Below is a small trained network, with its code and all its weights. Each question gives an input and a class and asks what happens when units are switched off, that is, made to give their printed mean instead of their output.

import numpy as np


def w(rows, s, z=0):
    codes = np.array(rows[::2]) - 128.0
    scale = np.full(codes.shape[1], s)
    scale[-1] = z or s
    return codes * scale


def norm(h):
    return h / np.sqrt((h * h).mean(-1, keepdims=True) + 1e-5)


def f(y):
    return np.maximum(y, 0)


def log_softmax(a):
    a = a - a.max(-1, keepdims=True)
    return a - np.log(np.exp(a).sum(-1, keepdims=True))


def net(x, mask):
    res = np.array(x, float).reshape(1, 3) / 4 @ E
    u = 0
    for l in range(3):
        y = f(norm(res) @ A[l][:, :-1].T + A[l][:, -1])
        res = res + np.where(mask[u : u + 8], y, B[l][:, -1]) @ B[l][:, :-1]
        u += 8
    return log_softmax(norm(res)[-1] @ U[:, :-1].T + U[:, -1])


A, B = {}, {}
E = w([
[170,131,125,68],'x0',
[203,133,132,233],'x1',
[141,2,44,156],'x2',
],0.005)
A[0] = w([
[254,103,128,234,23],'L0N1',
[49,63,23,87,215],'L0N2',
[128,183,222,75,121],'L0N3',
[196,72,211,70,3],'L0N4',
[29,65,204,206,128],'L0N5',
[205,95,110,91,89],'L0N6',
[226,105,126,43,13],'L0N7',
[58,71,84,185,123],'L0N8',
],0.0097,0.004)
B[0] = w([
[41,70,189,156,207],'L0N1',
[149,2,196,42,254],'L0N2',
[102,134,185,160,220],'L0N3',
[189,173,15,119,139],'L0N4',
[249,198,49,74,179],'L0N5',
[245,187,78,156,161],'L0N6',
[215,192,25,121,159],'L0N7',
[250,203,152,97,192],'L0N8',
],0.0078,0.0076)
A[1] = w([
[110,230,141,161,32],'L1N1',
[121,108,112,233,25],'L1N2',
[197,254,100,103,186],'L1N3',
[209,88,13,118,124],'L1N4',
[79,148,79,3,152],'L1N5',
[144,120,149,224,137],'L1N6',
[138,149,180,128,1],'L1N7',
[215,103,43,95,171],'L1N8',
],0.0089,0.0054)
B[1] = w([
[141,81,205,120,170],'L1N1',
[105,77,191,99,146],'L1N2',
[251,176,123,178,242],'L1N3',
[216,126,118,142,219],'L1N4',
[122,63,99,164,199],'L1N5',
[100,122,106,50,191],'L1N6',
[136,140,154,122,134],'L1N7',
[193,161,144,172,253],'L1N8',
],0.012,0.006)
A[2] = w([
[171,107,148,64,116],'L2N1',
[91,75,178,115,117],'L2N2',
[11,123,64,169,130],'L2N3',
[90,140,26,225,18],'L2N4',
[117,98,45,20,253],'L2N5',
[58,194,206,51,81],'L2N6',
[188,52,255,111,152],'L2N7',
[91,245,162,103,96],'L2N8',
],0.0094,0.0055)
B[2] = w([
[105,107,136,162,169],'L2N1',
[96,108,74,90,153],'L2N2',
[203,63,74,115,130],'L2N3',
[191,51,218,202,128],'L2N4',
[90,63,173,207,168],'L2N5',
[187,59,66,150,148],'L2N6',
[82,95,113,79,246],'L2N7',
[167,77,254,204,143],'L2N8',
],0.0098,0.014)
U = w([
[190,64,200,130,252],'0',
[96,23,147,70,219],'1',
[246,163,93,127,209],'2',
[157,89,133,92,183],'3',
[27,175,90,185,3],'4',
[82,205,19,194,3],'5',
[40,169,138,139,3],'6',
[99,179,72,167,3],'7',
],0.014,0.0058)

Each question gives the input, the list of numbers given to net, and the class t.
The units are the neurons (one row each of A and B). Each row of codes is followed by its name. A weight is (code - 128) times the scale printed after its matrix; where a second scale follows, it is the last column's (A, B and U).
mask holds one flag per neuron, layer by layer. A switched-off neuron (its flag False) gives its mean, the last column of its row in B, instead of its output. The means were averaged over made-up inputs and are rounded, as every weight is.
A unit's drop is (log p(t) with every unit on - log p(t) with that unit switched off) / (log p(t) with every unit on - log p(t) with every unit switched off).
The circuit of an input: a set's keep is (log p(t) with only the set's units on - log p(t) with every unit switched off) / (log p(t) with every unit on - log p(t) with every unit switched off). Starting from the 12 units with the biggest drops (on a tie, the unit counted first), units are removed one at a time, each time the one whose removal leaves the highest keep (on an exact tie, the one counted first), for as long as the keep stays at least 0.8.
circuit, biggest first: the units of the circuit, biggest drop first
unit that matters most: the unit with the biggest drop
k most important neurons of layer l: the k neurons of layer l with the biggest drops, biggest first
drop of u: that unit's drop, to one decimal
input [7,-1,-5], class 2: unit that matters most -> L1N3
input [-4,3,-1], class 2: circuit, biggest first -> [L0N5, L0N2]
input [-8,-5,2], class 2: 3 most important neurons of layer 0 -> [L0N5, L0N8, L0N1]
input [-8,5,3], class 2: 3 most important neurons of layer 0 -> [L0N5, L0N8, L0N2]
input [7,8,5], class 1: 4 most important neurons of layer 0 -> [L0N1, L0N5, L0N8, L0N4]
input [5,-4,-3], class 2: 3 most important neurons of layer 0 -> [L0N2, L0N1, L0N7]
input [-7,4,-2], class 2: circuit, biggest first -> [L0N5, L0N2]
input [-7,0,5], class 2: circuit, biggest first -> [L0N5, L0N8]
input [4,8,-5], class 1: 2 most important neurons of layer 0 -> [L0N1, L0N8]
input [-5,-5,-3], class 1: 2 most important neurons of layer 0 -> [L0N8, L0N6]
input [-8,6,3], class 2: 4 most important neurons of layer 0 -> [L0N5, L0N8, L0N2, L0N3]
input [-3,-8,-7], class 1: 2 most important neurons of layer 2 -> [L2N2, L2N5]
input [-6,-3,5], class 2: 2 most important neurons of layer 0 -> [L0N5, L0N8]
input [-4,-2,0], class 2: circuit, biggest first -> [L0N5]
input [-5,7,-5], class 1: 2 most important neurons of layer 0 -> [L0N1, L0N8]
input [-8,8,-3], class 1: 2 most important neurons of layer 0 -> [L0N1, L0N8]
input [-4,-1,2], class 2: 2 most important neurons of layer 0 -> [L0N5, L0N8]
input [4,8,2], class 1: drop of L0N1 -> 1.6
input [7,-1,-4], class 2: drop of L0N8 -> 0.0
input [1,4,2], class 1: drop of L0N1 -> 2.2
input [5,6,-1], class 1: drop of L0N1 -> 2.0
